Below are the code and all the weights of a small trained network. Each question names an input and a class and asks about switching units off, where a switched-off unit gives its printed mean instead of its output.

import numpy as np


def w(rows, s, z=0):
    codes = np.array(rows[::2]) - 128.0
    scale = np.full(codes.shape[1], s)
    scale[-1] = z or s
    return codes * scale


def norm(h):
    return h / np.sqrt((h * h).mean(-1, keepdims=True) + 1e-5)


def f(y):
    return np.maximum(y, 0)


def log_softmax(a):
    a = a - a.max(-1, keepdims=True)
    return a - np.log(np.exp(a).sum(-1, keepdims=True))


def net(x, mask):
    res = np.array(x, float).reshape(1, 7) / 4 @ E
    u = 0
    for l in range(2):
        y = f(norm(res) @ A[l][:, :-1].T + A[l][:, -1])
        res = res + np.where(mask[u : u + 3], y, B[l][:, -1]) @ B[l][:, :-1]
        u += 3
    return log_softmax(norm(res)[-1] @ U[:, :-1].T + U[:, -1])


A, B = {}, {}
E = w([
[83,140,215,110],'x0',
[181,129,105,2],'x1',
[126,127,127,123],'x2',
[126,124,129,129],'x3',
[131,129,122,131],'x4',
[130,252,133,124],'x5',
[125,129,128,127],'x6',
],0.0078)
A[0] = w([
[60,122,249,83,30],'0.n1',
[145,47,172,120,5],'0.n2',
[145,36,142,136,62],'0.n3',
],0.012,0.0032)
B[0] = w([
[166,119,23,132,253],'0.n1',
[185,153,170,138,194],'0.n2',
[142,251,151,159,223],'0.n3',
],0.014,0.0049)
A[1] = w([
[54,69,95,198,117],'1.n1',
[149,71,146,34,252],'1.n2',
[112,142,11,129,90],'1.n3',
],0.012,0.0014)
B[1] = w([
[75,29,124,114,179],'1.n1',
[46,60,245,47,185],'1.n2',
[166,140,94,152,254],'1.n3',
],0.012,0.0068)
U = w([
[142,196,142,169,213],'0',
[156,102,47,151,91],'1',
[2,100,153,136,250],'2',
[139,148,95,162,8],'3',
],0.015,0.0018)

Each question gives the input, the list of numbers given to net, and the class t.
The units are the neurons (one row each of A and B). Each row of codes is followed by its name. A weight is (code - 128) times the scale printed after its matrix; where a second scale follows, it is the last column's (A, B and U).
mask holds one flag per neuron, layer by layer. A switched-off neuron (its flag False) gives its mean, the last column of its row in B, instead of its output. The means were averaged over made-up inputs and are rounded, as every weight is.
A unit's drop is (log p(t) with every unit on - log p(t) with that unit switched off) / (log p(t) with every unit on - log p(t) with every unit switched off).
The circuit of an input: a set's keep is (log p(t) with only the set's units on - log p(t) with every unit switched off) / (log p(t) with every unit on - log p(t) with every unit switched off). Starting from all 6 units, units are removed one at a time, each time the one whose removal leaves the highest keep (on an exact tie, the one counted first), for as long as the keep stays at least 0.8.
units of the circuit, in order: the units of the circuit, biggest drop first
unit that matters most: the unit with the biggest drop
k most important neurons: the k neurons with the biggest drops, biggest first
k most important neurons of layer l: the k neurons of layer l with the biggest drops, biggest first
drop of u: that unit's drop, to one decimal
input [6,-4,2,5,-1,-7,-6], class 0: 2 most important neurons of layer 0 : [0.n3, 0.n2]
input [-4,8,1,4,3,-7,2], class 2: 2 most important neurons : [1.n2, 0.n1]
input [4,-5,-5,7,-1,-4,-1], class 3: units of the circuit, in order : [0.n3, 0.n1]
input [0,-6,-6,-1,-7,3,4], class 2: units of the circuit, in order : [0.n3, 1.n1]
input [-4,2,8,-8,2,-8,-5], class 0: units of the circuit, in order : [0.n3, 0.n1]
input [-2,-6,1,-6,8,3,2], class 2: 2 most important neurons : [0.n1, 0.n3]
input [1,0,-5,-6,-7,-7,1], class 0: most important neuron of layer 0 : [0.n3]
input [4,6,0,-2,3,3,2], class 2: 2 most important neurons : [1.n2, 0.n3]
input [7,0,-4,-3,-2,6,-6], class 1: 2 most important neurons : [0.n1, 0.n3]
input [-4,-8,-4,-2,-3,-4,-8], class 2: 2 most important neurons of layer 1 : [1.n1, 1.n3]
input [7,-3,-4,-6,4,6,2], class 1: 2 most important neurons of layer 0 : [0.n1, 0.n3]
input [-6,-4,-6,-7,-5,-7,8], class 0: 3 most important neurons : [0.n3, 0.n1, 0.n2]
input [-4,-8,3,0,0,-3,8], class 2: 2 most important neurons : [0.n1, 1.n1]
input [-7,1,-3,-3,-4,-8,-5], class 0: unit that matters most : 0.n3
input [0,8,-3,-2,5,-5,4], class 2: 2 most important neurons : [1.n2, 0.n1]
input [6,0,-6,4,-3,-5,5], class 1: 2 most important neurons : [0.n1, 1.n2]
input [3,-6,-2,-5,6,5,2], class 2: 2 most important neurons of layer 1 : [1.n1, 1.n3]
input [-4,-5,-4,-6,4,-7,-1], class 0: 2 most important neurons of layer 0 : [0.n3, 0.n1]
input [6,5,5,5,4,-6,-1], class 0: 3 most important neurons : [0.n3, 0.n2, 1.n1]
input [-2,6,-3,0,6,-4,-7], class 2: units of the circuit, in order : [1.n2]
input [2,-8,-8,-4,1,6,-3], class 2: 2 most important neurons of layer 0 : [0.n3, 0.n2]
input [-2,-1,5,-3,4,-5,2], class 0: drop of 0.n3 : 0.1
